Below are the code and all the weights of a small trained network. Each question names an input and a target symbol and asks about switching units off, where a switched-off unit gives its printed mean instead of its output.

import numpy as np


def w(rows, s, z=0):
    codes = np.array(rows[::2]) - 128.0
    scale = np.full(codes.shape[1], s)
    scale[-1] = z or s
    return codes * scale


def f(y):
    return y / 2 * (1 + np.tanh(0.7978845608 * (y + 0.044715 * y**3)))


def softmax(a):
    e = np.exp(a - a.max(-1, keepdims=True))
    return e / e.sum(-1, keepdims=True)


def log_softmax(a):
    a = a - a.max(-1, keepdims=True)
    return a - np.log(np.exp(a).sum(-1, keepdims=True))


def net(x, mask):
    ids = ['βγδεζηθλμπστφψω'.index(c) for c in x.split()]
    T = len(ids)
    res = E[ids] + P[:T]
    u = 0
    for l in range(2):
        q, k, v = (res @ M[l].T for M in (Q, K, V))
        z = softmax(np.where(np.tri(T) > 0, q @ k.T / 4**0.5, -1e9)) @ v
        res = res + np.where(mask[u], z, O[l][:, -1]) @ O[l][:, :-1]
        u += 1
        y = f(res @ A[l][:, :-1].T + A[l][:, -1])
        res = res + np.where(mask[u : u + 4], y, B[l][:, -1]) @ B[l][:, :-1]
        u += 4
    return log_softmax(res[-1] @ U[:, :-1].T + U[:, -1])


Q, K, V, O, A, B = {}, {}, {}, {}, {}, {}
E = w([
[125,139,169,181],'β',
[146,104,39,91],'γ',
[116,133,132,152],'δ',
[98,106,90,138],'ε',
[91,106,182,117],'ζ',
[114,105,99,146],'η',
[96,254,124,185],'θ',
[182,86,108,81],'λ',
[57,134,106,202],'μ',
[216,188,92,119],'π',
[157,121,116,155],'σ',
[141,181,194,192],'τ',
[151,187,49,132],'φ',
[112,58,104,72],'ψ',
[192,115,158,129],'ω',
],0.013)
P = w([
[156,93,131,120],'0',
[175,191,156,246],'1',
[188,184,130,199],'2',
[143,152,109,157],'3',
[137,116,116,127],'4',
[147,132,90,155],'5',
[124,140,110,166],'6',
[115,139,72,151],'7',
],0.011)
Q[0] = w([
[199,174,133,180],'L0H1',
[255,141,110,218],'L0H1',
[207,151,216,103],'L0H1',
[81,210,141,107],'L0H1',
],0.0059)
K[0] = w([
[133,119,109,42],'L0H1',
[56,50,120,3],'L0H1',
[23,77,28,177],'L0H1',
[111,150,129,142],'L0H1',
],0.0062)
V[0] = w([
[156,45,187,93],'L0H1',
[246,164,114,97],'L0H1',
[151,57,144,95],'L0H1',
[100,83,2,59],'L0H1',
],0.011)
O[0] = w([
[83,171,202,22,78],'L0H1',
[145,254,175,225,254],'L0H1',
[69,182,172,48,97],'L0H1',
[33,173,46,171,71],'L0H1',
],0.0077,0.0039)
A[0] = w([
[74,59,181,80,185],'L0N1',
[98,2,161,143,148],'L0N2',
[155,251,49,101,199],'L0N3',
[174,206,33,127,255],'L0N4',
],0.0057,0.0031)
B[0] = w([
[169,159,3,66,121],'L0N1',
[170,147,47,133,130],'L0N2',
[57,57,198,173,219],'L0N3',
[144,95,205,185,253],'L0N4',
],0.0068,0.0062)
Q[1] = w([
[43,178,121,75],'L1H1',
[115,163,3,53],'L1H1',
[88,170,212,105],'L1H1',
[144,137,69,165],'L1H1',
],0.0039)
K[1] = w([
[173,90,148,168],'L1H1',
[201,123,172,253],'L1H1',
[160,144,48,82],'L1H1',
[125,193,114,177],'L1H1',
],0.0045)
V[1] = w([
[41,200,199,87],'L1H1',
[35,45,1,114],'L1H1',
[52,141,152,200],'L1H1',
[91,166,189,40],'L1H1',
],0.0089)
O[1] = w([
[59,54,100,136,111],'L1H1',
[194,77,187,147,1],'L1H1',
[58,111,233,2,188],'L1H1',
[71,78,96,185,71],'L1H1',
],0.011,0.0094)
A[1] = w([
[172,130,237,224,254],'L1N1',
[111,55,160,122,90],'L1N2',
[58,1,169,65,144],'L1N3',
[181,210,38,82,146],'L1N4',
],0.0067,0.0086)
B[1] = w([
[155,62,79,55,250],'L1N1',
[198,157,147,155,134],'L1N2',
[97,143,195,255,177],'L1N3',
[108,122,159,217,182],'L1N4',
],0.0085,0.013)
U = w([
[135,129,100,181,133],'β',
[126,109,254,146,2],'γ',
[117,88,92,115,184],'δ',
[121,26,145,93,197],'ε',
[117,30,3,156,217],'ζ',
[117,56,134,112,158],'η',
[184,179,224,195,57],'θ',
[44,119,150,157,162],'λ',
[192,60,162,140,131],'μ',
[58,195,141,81,57],'π',
[83,114,88,91,187],'σ',
[133,210,97,216,126],'τ',
[105,130,201,47,140],'φ',
[145,33,165,206,96],'ψ',
[27,140,10,97,68],'ω',
],0.0054,0.0037)

Each question gives the input, a string of symbols that net reads in full, and the target symbol t.
The units are the heads (4 rows each of Q, K, V and O) and the neurons (one row each of A and B). Each row of codes is followed by its name. A weight is (code - 128) times the scale printed after its matrix; where a second scale follows, it is the last column's (O, A, B and U).
mask holds one flag per unit, layer by layer, with each layer's heads first. A switched-off unit (its flag False) gives its mean, the last column of its rows in O or B, instead of its output. The means were averaged over made-up inputs and are rounded, as every weight is.
A unit's drop is (log p(t) with every unit on - log p(t) with that unit switched off) / (log p(t) with every unit on - log p(t) with every unit switched off).
The circuit of an input: a set's keep is (log p(t) with only the set's units on - log p(t) with every unit switched off) / (log p(t) with every unit on - log p(t) with every unit switched off). Starting from all 10 units, units are removed one at a time, each time the one whose removal leaves the highest keep (on an exact tie, the one counted first), for as long as the keep stays at least 0.8.
units of the circuit, in order: the units of the circuit, biggest drop first
most important unit: the unit with the biggest drop
top k neurons: the k neurons with the biggest drops, biggest first
k most important neurons of layer l: the k neurons of layer l with the biggest drops, biggest first
input θ τ ε η σ ψ η, target θ: units of the circuit, in order	[L1H1 L0H1]
input ψ ψ ζ, target ψ: most important unit	L1H1
input τ θ σ τ ω δ ω ψ, target τ: units of the circuit, in order	[L1H1 L0H1 L1N1 L0N3]
input μ ε ζ, target μ: units of the circuit, in order	[L0H1 L1H1 L1N1]
input λ τ θ λ η, target λ: units of the circuit, in order	[L1H1 L0H1 L1N3]
input λ ω η ζ, target λ: units of the circuit, in order	[L1H1 L0H1 L1N3]
input τ η ζ γ, target τ: units of the circuit, in order	[L1H1 L0H1 L1N1]
input λ τ ε, target λ: units of the circuit, in order	[L0H1 L1H1 L1N3]
input λ δ θ γ, target λ: units of the circuit, in order	[L1H1 L0H1 L1N3 L0N3]
input ζ σ γ ζ, target ζ: units of the circuit, in order	[L0H1 L1H1 L0N1]
input λ μ θ, target λ: units of the circuit, in order	[L0H1 L1H1 L0N3]
input θ ζ λ, target θ: top 2 neurons	[L1N4 L0N3]
input μ ζ λ, target μ: units of the circuit, in order	[L0H1 L1H1 L1N1 L0N2]
input ψ σ β τ ψ, target ψ: most important unit	L0H1
input ψ γ λ ζ ω τ θ, target ψ: 3 most important neurons of layer 0	[L0N3 L0N4 L0N1]
input π δ β, target π: units of the circuit, in order	[L1H1 L0H1 L0N4]
input μ μ φ, target μ: top 2 neurons	[L1N1 L0N4]
input τ ζ δ ψ γ ε, target τ: top 2 neurons	[L0N3 L1N1]
input λ π λ μ τ φ, target λ: top 3 neurons	[L0N3 L1N3 L1N1]
input ζ δ φ φ θ φ, target ζ: top 3 neurons	[L0N4 L0N3 L0N1]
input λ γ λ λ, target λ: top neuron	[L1N3]
input γ ω τ ω, target γ: top 2 neurons	[L1N3 L0N3]
input τ λ μ ζ, target τ: top 2 neurons	[L0N3 L1N1]
